Below are the code and all the weights of a small trained network. Each question names an input and a class and asks about switching units off, where a switched-off unit gives its printed mean instead of its output.

import numpy as np


def w(rows, s, z=0):
    codes = np.array(rows[::2]) - 128.0
    scale = np.full(codes.shape[1], s)
    scale[-1] = z or s
    return codes * scale


def norm(h):
    return h / np.sqrt((h * h).mean(-1, keepdims=True) + 1e-5)


def f(y):
    return np.maximum(y, 0)


def log_softmax(a):
    a = a - a.max(-1, keepdims=True)
    return a - np.log(np.exp(a).sum(-1, keepdims=True))


def net(x, mask):
    res = np.array(x, float).reshape(1, 2) / 4 @ E
    u = 0
    for l in range(2):
        y = f(norm(res) @ A[l][:, :-1].T + A[l][:, -1])
        res = res + np.where(mask[u : u + 8], y, B[l][:, -1]) @ B[l][:, :-1]
        u += 8
    return log_softmax(norm(res)[-1] @ U[:, :-1].T + U[:, -1])


A, B = {}, {}
E = w([
[179,62,119,156,210,77,27],'x0',
[198,1,81,181,65,123,130],'x1',
],0.0083)
A[0] = w([
[131,91,111,150,107,91,99,110],'0.n0',
[131,123,112,150,111,172,149,179],'0.n1',
[167,113,62,158,85,95,178,29],'0.n2',
[188,88,129,166,126,86,126,58],'0.n3',
[80,134,100,139,160,127,93,27],'0.n4',
[139,69,116,138,70,150,118,143],'0.n5',
[141,83,121,147,97,187,129,4],'0.n6',
[158,113,156,103,197,144,4,8],'0.n7',
],0.012,0.0019)
B[0] = w([
[133,209,83,187,55,74,133,185],'0.n0',
[88,153,81,139,254,241,180,163],'0.n1',
[54,97,105,149,221,177,146,190],'0.n2',
[180,183,124,33,171,72,175,203],'0.n3',
[132,150,159,237,135,229,137,156],'0.n4',
[106,79,156,142,76,79,113,201],'0.n5',
[85,75,164,39,160,205,169,172],'0.n6',
[75,111,168,79,157,197,66,244],'0.n7',
],0.0067,0.011)
A[1] = w([
[89,116,111,117,124,96,153,41],'1.n0',
[120,146,105,122,81,134,153,50],'1.n1',
[189,82,124,96,93,6,99,72],'1.n2',
[123,145,92,134,131,154,179,192],'1.n3',
[122,100,135,111,65,170,135,10],'1.n4',
[69,79,120,108,78,134,119,87],'1.n5',
[148,180,70,86,136,129,152,231],'1.n6',
[104,174,177,148,128,103,133,114],'1.n7',
],0.013,0.0013)
B[1] = w([
[180,127,88,146,156,190,103,182],'1.n0',
[164,73,146,100,132,53,66,164],'1.n1',
[185,154,9,149,122,6,114,254],'1.n2',
[144,174,178,113,84,72,170,239],'1.n3',
[113,59,60,80,164,184,94,162],'1.n4',
[2,99,139,111,191,156,147,186],'1.n5',
[214,112,136,181,87,118,95,197],'1.n6',
[186,63,123,110,61,87,148,195],'1.n7',
],0.0087,0.0059)
U = w([
[193,203,196,99,7,90,184,198],'0',
[17,67,89,89,156,192,254,152],'1',
[71,168,186,81,180,184,16,203],'2',
[175,110,24,123,140,28,93,220],'3',
[144,123,111,198,89,165,104,53],'4',
[54,152,105,146,86,114,114,1],'5',
[117,141,121,185,95,146,116,10],'6',
],0.012,0.0055)

Each question gives the input, the list of numbers given to net, and the class t.
The units are the neurons (one row each of A and B). Each row of codes is followed by its name. A weight is (code - 128) times the scale printed after its matrix; where a second scale follows, it is the last column's (A, B and U).
mask holds one flag per neuron, layer by layer. A switched-off neuron (its flag False) gives its mean, the last column of its row in B, instead of its output. The means were averaged over made-up inputs and are rounded, as every weight is.
A unit's drop is (log p(t) with every unit on - log p(t) with that unit switched off) / (log p(t) with every unit on - log p(t) with every unit switched off).
top k neurons: the k neurons with the biggest drops, biggest first
drop when u is switched off: that unit's drop, to one decimal
input [-3,0], class 0: top 4 neurons => [0.n7 0.n5 1.n3 0.n6]
input [-1,0], class 0: top 2 neurons => [0.n7 1.n3]
input [0,-8], class 0: top 2 neurons => [0.n7 1.n7]
input [0,-4], class 0: top 3 neurons => [0.n7 1.n7 0.n2]
input [0,1], class 1: top 4 neurons => [0.n2 0.n6 0.n5 1.n2]
input [8,-1], class 2: top 2 neurons => [0.n7 1.n2]
input [0,4], class 1: top 2 neurons => [0.n2 0.n6]
input [3,0], class 2: top 2 neurons => [0.n7 1.n2]
input [-8,-5], class 0: drop when 0.n7 is switched off => 0.1
input [6,-1], class 2: drop when 0.n7 is switched off => 1.8
input [-2,-2], class 0: drop when 0.n7 is switched off => 1.2
input [7,-1], class 2: drop when 0.n7 is switched off => 2.1
